Below are the code and all the weights of a small trained network. Each question names an input and a target symbol and asks about switching units off, where a switched-off unit gives its printed mean instead of its output.

import numpy as np


def w(rows, s, z=0):
    codes = np.array(rows[::2]) - 128.0
    scale = np.full(codes.shape[1], s)
    scale[-1] = z or s
    return codes * scale


def f(y):
    return y / 2 * (1 + np.tanh(0.7978845608 * (y + 0.044715 * y**3)))


def softmax(a):
    e = np.exp(a - a.max(-1, keepdims=True))
    return e / e.sum(-1, keepdims=True)


def log_softmax(a):
    a = a - a.max(-1, keepdims=True)
    return a - np.log(np.exp(a).sum(-1, keepdims=True))


def net(x, mask):
    ids = ['αβγδεθλμξστφψω'.index(c) for c in x.split()]
    T = len(ids)
    res = E[ids] + P[:T]
    u = 0
    for l in range(2):
        r = res
        for j in range(3):
            rows = slice(2 * j, 2 * j + 2)
            q, k, v = (r @ M[l][rows].T for M in (Q, K, V))
            z = softmax(np.where(np.tri(T) > 0, q @ k.T / 2**0.5, -1e9)) @ v
            o = O[l][rows]
            res = res + np.where(mask[u + j], z, o[:, -1]) @ o[:, :-1]
        u += 3
        y = f(res @ A[l][:, :-1].T + A[l][:, -1])
        res = res + np.where(mask[u : u + 12], y, B[l][:, -1]) @ B[l][:, :-1]
        u += 12
    return log_softmax(res[-1] @ U[:, :-1].T + U[:, -1])


Q, K, V, O, A, B = {}, {}, {}, {}, {}, {}
E = w([
[115,102,153,147,77,157,150,131,112,129],'α',
[143,140,97,73,120,151,124,148,141,89],'β',
[150,249,79,51,152,103,183,145,122,105],'γ',
[103,116,126,169,228,113,78,140,146,150],'δ',
[109,169,87,91,157,121,116,200,159,55],'ε',
[109,135,72,166,74,159,123,116,71,144],'θ',
[155,159,71,136,112,189,114,80,103,195],'λ',
[141,147,117,153,147,202,94,158,61,86],'μ',
[179,164,189,107,63,136,179,144,196,112],'ξ',
[191,192,106,136,219,178,114,125,163,159],'σ',
[82,128,150,170,87,97,165,181,204,142],'τ',
[187,146,127,92,146,189,118,133,137,113],'φ',
[159,155,119,106,45,121,145,65,122,142],'ψ',
[117,150,163,147,88,96,118,132,76,31],'ω',
],0.013)
P = w([
[62,75,54,88,147,192,244,128,147,65],'0',
[125,212,201,187,71,232,60,193,114,160],'1',
[233,124,65,231,175,148,210,101,125,74],'2',
[115,196,167,138,81,153,36,160,98,142],'3',
[240,122,65,232,183,144,207,95,117,77],'4',
[124,185,171,115,94,123,36,147,92,146],'5',
[252,123,68,224,189,144,204,104,127,66],'6',
[136,175,169,97,99,102,40,146,81,151],'7',
[254,127,69,217,199,137,206,94,126,79],'8',
[138,173,176,81,113,86,38,135,77,152],'9',
[247,125,67,221,200,141,208,88,127,71],'10',
[143,170,170,69,119,77,41,134,71,153],'11',
[245,122,63,215,211,144,202,80,123,82],'12',
[152,166,168,54,122,70,41,138,65,157],'13',
],0.0078)
Q[0] = w([
[116,125,147,97,59,93,153,91,130,106],'L0H0',
[125,99,87,93,122,129,164,98,163,248],'L0H0',
[160,196,124,119,110,162,119,128,44,79],'L0H1',
[136,146,182,116,85,147,130,151,176,122],'L0H1',
[154,132,137,136,134,89,162,117,104,90],'L0H2',
[87,107,134,102,98,97,105,121,121,147],'L0H2',
],0.015)
K[0] = w([
[138,119,146,142,6,71,152,99,141,96],'L0H0',
[147,144,74,104,100,124,120,78,180,211],'L0H0',
[166,162,133,43,134,148,109,70,64,87],'L0H1',
[141,134,137,126,69,148,170,133,150,105],'L0H1',
[132,185,150,109,111,90,122,144,96,112],'L0H2',
[129,72,159,150,98,105,85,87,133,138],'L0H2',
],0.014)
V[0] = w([
[187,162,74,53,133,214,108,81,47,126],'L0H0',
[104,49,103,201,84,239,155,79,115,165],'L0H0',
[108,177,80,119,183,142,81,83,2,131],'L0H1',
[197,148,137,89,58,214,151,121,83,79],'L0H1',
[141,88,158,169,190,190,85,147,181,134],'L0H2',
[78,31,162,127,104,106,146,152,37,31],'L0H2',
],0.0059)
O[0] = w([
[188,38,119,166,148,130,87,166,208,141,122],'L0H0',
[136,21,137,116,99,51,105,73,60,137,78],'L0H0',
[121,99,175,210,20,150,141,162,96,78,254],'L0H1',
[117,106,68,157,115,202,102,139,171,197,150],'L0H1',
[191,121,255,111,134,173,199,184,107,100,136],'L0H2',
[28,103,134,99,181,109,129,171,59,126,19],'L0H2',
],0.007,0.0017)
A[0] = w([
[66,28,94,108,93,131,151,106,121,125,13],'L0N0',
[206,134,91,146,130,125,128,82,127,87,76],'L0N1',
[44,12,142,143,178,145,95,194,254,175,4],'L0N2',
[109,120,108,193,190,119,82,72,127,118,83],'L0N3',
[139,51,143,75,163,153,201,58,164,140,112],'L0N4',
[115,90,112,167,142,136,169,117,119,71,161],'L0N5',
[53,142,190,129,141,52,72,120,49,150,25],'L0N6',
[202,155,143,155,116,151,93,142,109,198,76],'L0N7',
[96,152,71,32,134,126,145,100,181,160,100],'L0N8',
[140,167,200,192,68,129,177,132,141,121,72],'L0N9',
[134,149,78,99,221,143,101,99,43,195,113],'L0N10',
[116,39,115,153,72,98,84,102,64,104,145],'L0N11',
],0.0097,0.0038)
B[0] = w([
[95,132,63,91,159,118,56,95,62,193,117],'L0N0',
[96,96,148,154,163,102,167,164,185,171,254],'L0N1',
[77,133,85,117,60,254,116,140,59,70,124],'L0N2',
[126,149,64,105,52,155,157,146,169,130,205],'L0N3',
[110,42,138,158,90,164,221,54,79,124,139],'L0N4',
[130,119,98,100,213,134,182,144,167,152,225],'L0N5',
[217,89,160,155,193,66,125,91,164,125,200],'L0N6',
[55,132,158,102,149,61,121,149,99,57,214],'L0N7',
[99,79,123,142,105,48,132,106,169,110,147],'L0N8',
[72,112,27,117,95,181,92,116,106,146,196],'L0N9',
[84,150,119,148,29,200,127,141,98,105,156],'L0N10',
[164,157,184,126,236,93,133,143,187,193,179],'L0N11',
],0.008,0.0039)
Q[1] = w([
[126,185,112,2,59,57,39,64,31,122],'L1H0',
[128,81,251,135,88,184,7,158,121,141],'L1H0',
[103,125,159,37,134,45,58,98,186,173],'L1H1',
[133,188,171,150,106,146,3,146,40,80],'L1H1',
[162,84,13,174,197,128,221,128,163,64],'L1H2',
[127,118,150,98,142,153,153,152,195,139],'L1H2',
],0.0092)
K[1] = w([
[213,175,92,155,74,93,30,73,190,178],'L1H0',
[189,141,205,123,91,119,59,100,36,145],'L1H0',
[159,175,145,87,70,121,98,148,181,157],'L1H1',
[222,156,198,254,127,98,88,152,95,94],'L1H1',
[33,62,101,68,180,168,155,110,160,117],'L1H2',
[79,146,151,80,127,165,117,132,102,118],'L1H2',
],0.0091)
V[1] = w([
[145,198,187,180,161,56,202,130,178,181],'L1H0',
[91,85,228,49,136,115,119,91,44,146],'L1H0',
[60,131,182,84,63,66,170,135,194,2],'L1H1',
[193,175,120,176,142,191,134,183,168,73],'L1H1',
[24,159,76,51,153,27,67,191,104,136],'L1H2',
[124,161,152,72,225,182,129,213,108,78],'L1H2',
],0.0071)
O[1] = w([
[104,135,114,145,137,102,118,75,80,245,141],'L1H0',
[147,223,117,166,148,158,144,159,108,107,152],'L1H0',
[83,138,139,232,106,61,134,82,127,92,165],'L1H1',
[77,118,121,121,81,107,156,191,134,172,103],'L1H1',
[191,113,89,149,100,124,71,111,57,80,177],'L1H2',
[162,131,92,136,119,79,157,178,82,139,253],'L1H2',
],0.011,0.0042)
A[1] = w([
[99,114,137,230,113,114,104,83,115,81,115],'L1N0',
[28,199,86,125,21,255,90,160,93,129,126],'L1N1',
[76,113,175,114,117,114,198,191,153,140,67],'L1N2',
[156,190,194,121,124,76,84,151,126,122,182],'L1N3',
[95,168,128,169,95,81,137,107,103,183,107],'L1N4',
[79,160,55,166,119,121,168,162,112,61,86],'L1N5',
[75,130,152,118,157,192,132,98,188,147,138],'L1N6',
[146,197,152,87,84,128,93,143,99,167,201],'L1N7',
[160,130,148,77,152,153,52,95,131,104,2],'L1N8',
[198,172,203,197,190,38,92,126,174,133,142],'L1N9',
[194,159,102,129,95,206,137,171,80,94,93],'L1N10',
[120,148,165,120,145,141,135,178,131,91,149],'L1N11',
],0.0089,0.0081)
B[1] = w([
[122,189,140,32,91,157,112,210,88,137,182],'L1N0',
[254,227,155,132,165,139,153,114,156,131,167],'L1N1',
[145,213,68,137,69,138,56,77,61,191,160],'L1N2',
[76,92,80,134,131,142,86,136,162,151,195],'L1N3',
[148,97,141,125,187,187,105,136,141,70,170],'L1N4',
[190,73,200,139,104,144,159,102,103,173,193],'L1N5',
[162,143,205,158,169,38,74,173,93,83,151],'L1N6',
[113,119,116,177,85,166,96,183,166,69,187],'L1N7',
[127,134,162,198,21,149,149,88,140,223,132],'L1N8',
[77,80,141,65,106,120,154,77,75,141,249],'L1N9',
[70,140,121,86,125,25,129,82,204,149,188],'L1N10',
[108,97,86,136,74,153,126,80,156,125,165],'L1N11',
],0.0083,0.013)
U = w([
[149,108,119,92,87,157,119,115,126,183,28],'α',
[97,156,199,132,160,72,147,128,137,87,87],'β',
[108,182,146,126,105,80,113,135,110,197,45],'γ',
[87,172,106,109,173,160,136,54,173,125,81],'δ',
[126,120,111,178,155,167,251,106,110,168,207],'ε',
[192,129,79,126,181,61,92,103,98,88,89],'θ',
[155,110,164,188,128,140,87,61,119,118,65],'λ',
[152,68,128,116,159,171,149,115,151,48,80],'μ',
[180,79,169,123,68,97,134,176,95,123,29],'ξ',
[187,189,110,178,116,195,76,195,143,75,253],'σ',
[118,130,109,42,150,129,172,181,143,135,58],'τ',
[1,38,88,137,97,145,71,140,134,128,253],'φ',
[133,156,127,65,116,169,129,105,73,118,82],'ψ',
[176,102,171,69,185,141,121,173,129,146,71],'ω',
],0.0055,0.0061)

Each question gives the input, a string of symbols that net reads in full, and the target symbol t.
The units are the heads (2 rows each of Q, K, V and O) and the neurons (one row each of A and B). Each row of codes is followed by its name. A weight is (code - 128) times the scale printed after its matrix; where a second scale follows, it is the last column's (O, A, B and U).
mask holds one flag per unit, layer by layer, with each layer's heads first. A switched-off unit (its flag False) gives its mean, the last column of its rows in O or B, instead of its output. The means were averaged over made-up inputs and are rounded, as every weight is.
A unit's drop is (log p(t) with every unit on - log p(t) with that unit switched off) / (log p(t) with every unit on - log p(t) with every unit switched off).
The circuit of an input: a set's keep is (log p(t) with only the set's units on - log p(t) with every unit switched off) / (log p(t) with every unit on - log p(t) with every unit switched off). Starting from the 12 units with the biggest drops (on a tie, the unit counted first), units are removed one at a time, each time the one whose removal leaves the highest keep (on an exact tie, the one counted first), for as long as the keep stays at least 0.8.
units of the circuit, in order: the units of the circuit, biggest drop first
unit that matters most: the unit with the biggest drop
k most important neurons: the k neurons with the biggest drops, biggest first
k most important neurons of layer l: the k neurons of layer l with the biggest drops, biggest first
which heads matter: for each layer, one digit per head in row order, 1 if its drop is at least 0.15 and else 0, layers parted by /
input ω θ δ, target θ: units of the circuit, in order : (L0H2, L1H2, L0N0, L1H1)
input λ δ λ ψ ξ ξ λ ω ξ λ δ δ ξ, target ω: most important neuron : (L1N6)
input ξ δ λ λ σ, target β: units of the circuit, in order : (L1H2, L0N4, L1N6, L0N7)
input γ δ δ ψ δ τ, target σ: 2 most important neurons of layer 0 : (L0N9, L0N5)
input λ ω ω ω ω ξ φ ξ, target φ: 4 most important neurons : (L0N10, L0N8, L0N2, L0N3)
input θ ω ξ δ μ, target α: 3 most important neurons : (L0N0, L1N8, L0N11)
input δ ξ δ θ, target σ: units of the circuit, in order : (L1N1, L1N9)
input β γ δ δ ε λ γ γ, target φ: which heads matter : 001 / 100
input ω δ δ γ τ σ ω ξ γ δ ω ω δ θ, target σ: which heads matter : 100 / 000
input ψ δ λ ψ δ, target λ: 4 most important neurons : (L0N0, L1N8, L0N8, L1N6)
input ξ δ σ σ γ γ ω δ δ λ, target σ: which heads matter : 000 / 010
input δ γ ε θ θ γ ω δ δ ω α, target ε: which heads matter : 011 / 001
input τ δ ω β δ δ ω γ δ σ δ, target ψ: 3 most important neurons : (L1N0, L1N9, L0N8)
input δ ψ δ δ τ ω τ γ ω τ δ ξ, target σ: unit that matters most : L0N5
input δ δ δ δ τ ω, target σ: which heads matter : 110 / 000
input φ ψ γ δ, target σ: which heads matter : 000 / 000
input δ τ γ τ ψ δ ψ ω γ μ, target σ: which heads matter : 000 / 010
input τ σ ω ψ θ δ δ δ γ σ θ, target ψ: which heads matter : 110 / 011
input φ λ δ, target σ: 2 most important neurons : (L1N2, L0N4)
input ω α μ δ ω α ω δ φ δ τ, target θ: 2 most important neurons : (L0N0, L1N10)
input α ω δ δ δ τ δ ω τ θ α δ μ, target δ: which heads matter : 101 / 110
input δ δ ω γ δ μ ξ ψ ω ε, target σ: which heads matter : 010 / 010
input θ δ α, target α: which heads matter : 101 / 011
input γ δ γ ψ δ ω θ δ γ δ, target φ: which heads matter : 010 / 000
input μ α θ δ ξ θ δ, target τ: unit that matters most : L1H1
input σ δ λ τ ω ω δ δ τ, target γ: 2 most important neurons of layer 1 : (L1N2, L1N6)
input δ μ ε, target ε: unit that matters most : L0H1
input λ ω α, target ω: 2 most important neurons : (L1N6, L0N0)
input δ ω μ δ ξ ω δ δ ω δ δ φ α δ, target φ: 3 most important neurons of layer 1 : (L1N3, L1N9, L1N1)
input τ δ τ ε σ ψ δ ξ β, target ψ: 3 most important neurons : (L1N0, L0N8, L1N9)
